Below are the code and all the weights of a small trained network. Each question names an input and a class and asks about switching units off, where a switched-off unit gives its printed mean instead of its output.

import numpy as np


def w(rows, s, z=0):
    codes = np.array(rows[::2]) - 128.0
    scale = np.full(codes.shape[1], s)
    scale[-1] = z or s
    return codes * scale


def f(y):
    return y / 2 * (1 + np.tanh(0.7978845608 * (y + 0.044715 * y**3)))


def log_softmax(a):
    a = a - a.max(-1, keepdims=True)
    return a - np.log(np.exp(a).sum(-1, keepdims=True))


def net(x, mask):
    res = np.array(x, float).reshape(1, 6) / 4 @ E
    y = f(res @ A[0][:, :-1].T + A[0][:, -1])
    res = res + np.where(mask, y, B[0][:, -1]) @ B[0][:, :-1]
    return log_softmax(res[-1] @ U[:, :-1].T + U[:, -1])


A, B = {}, {}
E = w([
[95,56,73,13],'x0',
[253,58,91,142],'x1',
[110,11,223,144],'x2',
[129,127,126,128],'x3',
[127,127,126,127],'x4',
[65,43,52,228],'x5',
],0.0064)
A[0] = w([
[188,195,179,237,38],'N1',
[99,113,49,43,152],'N2',
[133,192,30,124,64],'N3',
[184,103,116,134,67],'N4',
[61,77,35,159,152],'N5',
[110,133,116,143,253],'N6',
[216,80,104,147,90],'N7',
[211,85,103,151,123],'N8',
[40,165,169,106,74],'N9',
[181,152,177,38,100],'N10',
[224,87,116,141,72],'N11',
[146,171,186,45,97],'N12',
[110,167,167,175,7],'N13',
[94,99,55,189,145],'N14',
[43,159,154,116,69],'N15',
[85,96,56,184,103],'N16',
[149,159,189,39,109],'N17',
[54,49,125,171,136],'N18',
[35,161,151,121,72],'N19',
[49,111,78,177,201],'N20',
[157,6,254,140,150],'N21',
[105,70,226,136,109],'N22',
[172,177,199,91,96],'N23',
[95,80,91,16,106],'N24',
[11,143,172,138,97],'N25',
[147,166,131,111,161],'N26',
[147,175,176,207,48],'N27',
[144,196,52,137,129],'N28',
[179,189,33,137,74],'N29',
],0.0085,0.0024)
B[0] = w([
[93,1,64,160,222],'N1',
[98,76,131,172,212],'N2',
[54,177,154,126,184],'N3',
[121,144,102,108,142],'N4',
[171,145,146,157,229],'N5',
[162,123,156,102,164],'N6',
[130,177,76,97,182],'N7',
[143,185,80,66,185],'N8',
[173,145,73,92,168],'N9',
[161,169,122,163,198],'N10',
[125,173,52,66,177],'N11',
[174,163,136,182,194],'N12',
[131,86,75,128,141],'N13',
[194,193,161,158,200],'N14',
[177,126,48,76,157],'N15',
[165,188,147,163,193],'N16',
[168,169,124,198,196],'N17',
[131,167,129,144,213],'N18',
[165,126,58,74,162],'N19',
[194,173,138,129,205],'N20',
[62,190,137,135,254],'N21',
[63,225,105,124,192],'N22',
[148,147,123,198,192],'N23',
[108,31,83,236,216],'N24',
[141,150,92,96,185],'N25',
[128,127,147,146,156],'N26',
[121,29,65,137,180],'N27',
[60,136,155,146,188],'N28',
[58,179,143,119,197],'N29',
],0.0091,0.0055)
U = w([
[228,174,159,184,44],'0',
[175,148,20,4,96],'1',
[99,31,84,178,144],'2',
[20,184,175,105,87],'3',
[147,127,141,106,254],'4',
[148,129,148,108,236],'5',
[155,76,218,45,94],'6',
[154,60,192,28,48],'7',
],0.011,0.0097)

Each question gives the input, the list of numbers given to net, and the class t.
The units are the neurons (one row each of A and B). Each row of codes is followed by its name. A weight is (code - 128) times the scale printed after its matrix; where a second scale follows, it is the last column's (A, B and U).
mask holds one flag per neuron, in row order. A switched-off neuron (its flag False) gives its mean, the last column of its row in B, instead of its output. The means were averaged over made-up inputs and are rounded, as every weight is.
A unit's drop is (log p(t) with every unit on - log p(t) with that unit switched off) / (log p(t) with every unit on - log p(t) with every unit switched off).
The circuit of an input: a set's keep is (log p(t) with only the set's units on - log p(t) with every unit switched off) / (log p(t) with every unit on - log p(t) with every unit switched off). Starting from the 12 units with the biggest drops (on a tie, the unit counted first), units are removed one at a time, each time the one whose removal leaves the highest keep (on an exact tie, the one counted first), for as long as the keep stays at least 0.8.
units of the circuit, in order: the units of the circuit, biggest drop first
most important unit: the unit with the biggest drop
k most important neurons: the k neurons with the biggest drops, biggest first
drop of u: that unit's drop, to one decimal
input [-5,-3,-3,-2,-5,3], class 2: units of the circuit, in order	N1; N27
input [7,-1,-4,1,4,-6], class 2: units of the circuit, in order	N24; N2
input [-8,2,1,5,-1,3], class 2: units of the circuit, in order	N1
input [6,-2,-8,6,7,-5], class 3: units of the circuit, in order	N3; N28
input [-3,1,5,0,-1,3], class 3: 3 most important neurons	N21; N22; N24
input [-2,2,6,-6,6,-1], class 3: 2 most important neurons	N21; N22
input [-8,-7,0,8,-1,-4], class 2: units of the circuit, in order	N1; N27
input [8,-6,-1,5,7,-6], class 2: 2 most important neurons	N24; N2
input [-8,-3,-7,-8,7,2], class 2: 2 most important neurons	N1; N27
input [5,-1,6,-1,-5,-7], class 0: units of the circuit, in order	N17; N12
input [8,-2,-4,5,-5,1], class 2: 2 most important neurons	N24; N2
input [1,-8,2,-4,-2,-8], class 0: units of the circuit, in order	N17; N12
input [-2,7,8,4,-2,4], class 3: units of the circuit, in order	N21; N22
input [4,6,-7,-6,0,7], class 0: most important unit	N14
input [-7,8,1,1,-4,3], class 1: 2 most important neurons	N8; N11
input [6,2,-8,-1,3,-1], class 3: 2 most important neurons	N3; N29
input [-7,2,6,-6,-2,-6], class 2: 2 most important neurons	N1; N27
input [-7,3,-8,2,8,-3], class 3: 2 most important neurons	N29; N3
input [-5,0,-7,-1,1,0], class 3: 2 most important neurons	N29; N3
input [8,1,0,7,5,2], class 2: most important unit	N24
input [8,8,7,-8,-3,-4], class 1: 2 most important neurons	N11; N8
input [3,-8,-5,-5,6,5], class 1: 2 most important neurons	N19; N15
input [3,-8,7,0,4,5], class 1: drop of N19	0.2
input [6,-8,8,1,1,4], class 1: drop of N25	0.2
input [-8,1,0,3,7,-5], class 2: drop of N1	0.3
